Below are the code and all the weights of a small trained network. Each question names an input and a class and asks about switching units off, where a switched-off unit gives its printed mean instead of its output.

import numpy as np


def w(rows, s, z=0):
    codes = np.array(rows[::2]) - 128.0
    scale = np.full(codes.shape[1], s)
    scale[-1] = z or s
    return codes * scale


def f(y):
    return y / 2 * (1 + np.tanh(0.7978845608 * (y + 0.044715 * y**3)))


def log_softmax(a):
    a = a - a.max(-1, keepdims=True)
    return a - np.log(np.exp(a).sum(-1, keepdims=True))


def net(x, mask):
    res = np.array(x, float).reshape(1, 6) / 4 @ E
    y = f(res @ A[0][:, :-1].T + A[0][:, -1])
    res = res + np.where(mask, y, B[0][:, -1]) @ B[0][:, :-1]
    return log_softmax(res[-1] @ U[:, :-1].T + U[:, -1])


A, B = {}, {}
E = w([
[96,76,155,37,219,136,15],'x0',
[14,203,218,95,99,47,142],'x1',
[67,126,167,244,219,104,125],'x2',
[142,131,144,130,129,133,132],'x3',
[142,160,165,193,61,107,3],'x4',
[112,147,136,138,126,161,129],'x5',
],0.0075)
A[0] = w([
[112,123,136,220,229,85,129,33],'n0',
[123,147,133,154,91,133,171,98],'n1',
[87,115,85,74,190,111,236,62],'n2',
[141,176,99,147,130,96,157,149],'n3',
[157,177,139,105,131,71,146,112],'n4',
[166,132,110,118,127,123,120,91],'n5',
[156,89,147,44,14,149,120,93],'n6',
[95,116,78,137,116,150,222,8],'n7',
[30,141,188,106,102,8,153,161],'n8',
[204,92,77,180,173,169,92,132],'n9',
[85,110,169,59,214,180,56,34],'n10',
[145,131,146,159,93,129,114,55],'n11',
[184,107,101,103,124,132,120,79],'n12',
[159,51,45,164,141,173,133,70],'n13',
[149,127,153,170,47,127,52,53],'n14',
[167,101,112,199,181,174,124,175],'n15',
[131,114,108,29,75,152,176,86],'n16',
[178,107,131,161,127,109,157,111],'n17',
[109,119,120,158,146,116,133,75],'n18',
[152,112,153,181,80,115,139,60],'n19',
[68,195,237,72,135,97,148,193],'n20',
[107,129,153,90,84,128,139,146],'n21',
[89,96,135,161,115,155,144,155],'n22',
[130,143,153,57,191,157,73,98],'n23',
[142,153,143,114,108,164,135,132],'n24',
[215,95,102,175,176,195,94,125],'n25',
[130,149,93,221,31,110,254,71],'n26',
[160,157,148,143,114,143,152,83],'n27',
[129,98,167,88,169,135,93,52],'n28',
[128,112,171,133,167,139,170,69],'n29',
[111,128,105,107,109,129,100,51],'n30',
[113,120,152,82,221,168,235,17],'n31',
[146,156,158,191,76,92,15,22],'n32',
[136,119,96,152,141,174,117,82],'n33',
[86,133,162,187,202,145,120,130],'n34',
[112,130,113,98,170,131,186,73],'n35',
[141,183,131,50,90,179,116,212],'n36',
[88,107,109,223,178,82,144,118],'n37',
[135,97,137,75,172,124,85,69],'n38',
[110,133,86,82,83,133,103,175],'n39',
[121,122,131,89,178,128,99,13],'n40',
[96,55,170,222,202,75,167,54],'n41',
],0.0089,0.0012)
B[0] = w([
[182,211,52,114,105,142,104,207],'n0',
[130,87,110,109,142,119,144,156],'n1',
[109,130,232,205,165,154,75,215],'n2',
[133,87,118,116,128,128,137,150],'n3',
[99,136,113,127,127,127,137,142],'n4',
[128,138,137,107,121,136,128,138],'n5',
[167,242,66,106,113,140,108,198],'n6',
[156,97,152,160,175,114,130,182],'n7',
[40,120,157,116,37,164,145,242],'n8',
[45,120,162,124,74,156,145,227],'n9',
[185,36,83,99,192,70,212,227],'n10',
[139,116,143,140,155,116,120,141],'n11',
[101,157,114,124,103,121,116,163],'n12',
[50,134,158,130,75,130,130,217],'n13',
[139,127,195,188,203,139,101,189],'n14',
[98,151,111,101,68,133,126,203],'n15',
[176,209,104,122,131,148,90,192],'n16',
[108,104,119,111,142,131,149,151],'n17',
[136,148,124,112,126,122,129,137],'n18',
[147,90,130,127,167,126,129,153],'n19',
[47,107,120,131,38,161,136,232],'n20',
[120,139,109,126,98,135,114,151],'n21',
[142,136,114,122,122,119,128,140],'n22',
[165,69,88,128,147,66,170,194],'n23',
[133,139,115,115,128,120,124,136],'n24',
[43,123,156,128,64,139,137,230],'n25',
[170,2,65,76,186,45,188,254],'n26',
[139,118,124,111,142,109,142,139],'n27',
[151,80,106,129,145,100,169,168],'n28',
[134,155,135,136,139,152,110,146],'n29',
[146,133,126,134,134,130,132,132],'n30',
[122,143,218,203,172,143,58,212],'n31',
[131,125,236,203,222,163,92,215],'n32',
[123,125,152,122,94,132,129,154],'n33',
[173,182,79,73,105,116,115,193],'n34',
[124,130,164,161,149,148,97,165],'n35',
[146,179,83,103,103,136,112,179],'n36',
[180,180,83,90,116,135,127,196],'n37',
[146,80,105,137,147,102,164,177],'n38',
[150,160,112,112,130,137,129,156],'n39',
[151,78,121,128,143,116,150,157],'n40',
[180,205,91,88,120,140,102,211],'n41',
],0.016,0.0084)
U = w([
[9,106,126,111,38,140,149,87],'0',
[131,52,85,109,161,66,172,226],'1',
[156,216,69,98,114,139,91,192],'2',
[109,128,189,198,185,143,79,2],'3',
],0.012,0.00079)

Each question gives the input, the list of numbers given to net, and the class t.
The units are the neurons (one row each of A and B). Each row of codes is followed by its name. A weight is (code - 128) times the scale printed after its matrix; where a second scale follows, it is the last column's (A, B and U).
mask holds one flag per neuron, in row order. A switched-off neuron (its flag False) gives its mean, the last column of its row in B, instead of its output. The means were averaged over made-up inputs and are rounded, as every weight is.
A unit's drop is (log p(t) with every unit on - log p(t) with that unit switched off) / (log p(t) with every unit on - log p(t) with every unit switched off).
The circuit of an input: a set's keep is (log p(t) with only the set's units on - log p(t) with every unit switched off) / (log p(t) with every unit on - log p(t) with every unit switched off). Starting from the 12 units with the biggest drops (on a tie, the unit counted first), units are removed one at a time, each time the one whose removal leaves the highest keep (on an exact tie, the one counted first), for as long as the keep stays at least 0.8.
circuit, biggest first: the units of the circuit, biggest drop first
most important unit: the unit with the biggest drop
top k neurons: the k neurons with the biggest drops, biggest first
drop when u is switched off: that unit's drop, to one decimal
input [-6,0,-4,3,-6,-3], class 1: circuit, biggest first => n26
input [-1,-7,-5,-1,-7,-7], class 0: top 2 neurons => n13; n25
input [-4,0,0,-2,-5,2], class 3: circuit, biggest first => n2; n31
input [-4,5,-5,8,-6,-7], class 3: top 2 neurons => n2; n31
input [-1,-2,-1,-7,-3,-8], class 3: top 2 neurons => n8; n20
input [1,5,6,3,-2,3], class 2: top 2 neurons => n41; n0
input [3,7,-8,-5,4,0], class 2: top 3 neurons => n6; n16; n36
input [2,-7,-7,5,-2,7], class 0: top 2 neurons => n25; n13
input [-8,-7,8,-3,0,4], class 1: top 2 neurons => n26; n8
input [6,-5,6,8,2,8], class 1: top 2 neurons => n10; n8
input [4,-5,2,4,5,4], class 0: top 3 neurons => n25; n9; n31
input [8,6,8,-7,-7,2], class 1: top 3 neurons => n10; n23; n28
input [0,-7,5,-2,-8,5], class 3: top 4 neurons => n31; n2; n8; n20
input [-7,5,7,-6,-8,8], class 3: circuit, biggest first => n31
input [7,-2,3,2,-8,-6], class 3: top 4 neurons => n31; n2; n26; n35
input [2,-2,-5,-5,6,3], class 3: top 3 neurons => n32; n14; n0
input [-6,0,-8,-2,0,-6], class 2: top 2 neurons => n6; n16
input [5,3,-3,7,8,3], class 3: drop when n32 is switched off => 0.6
input [-8,7,6,2,2,-1], class 1: drop when n13 is switched off => 0.1
input [7,4,-6,-2,2,-4], class 1: most important unit => n10
input [-1,2,4,7,-6,2], class 3: drop when n2 is switched off => 0.1
input [-1,6,7,-6,4,5], class 2: drop when n13 is switched off => 0.1
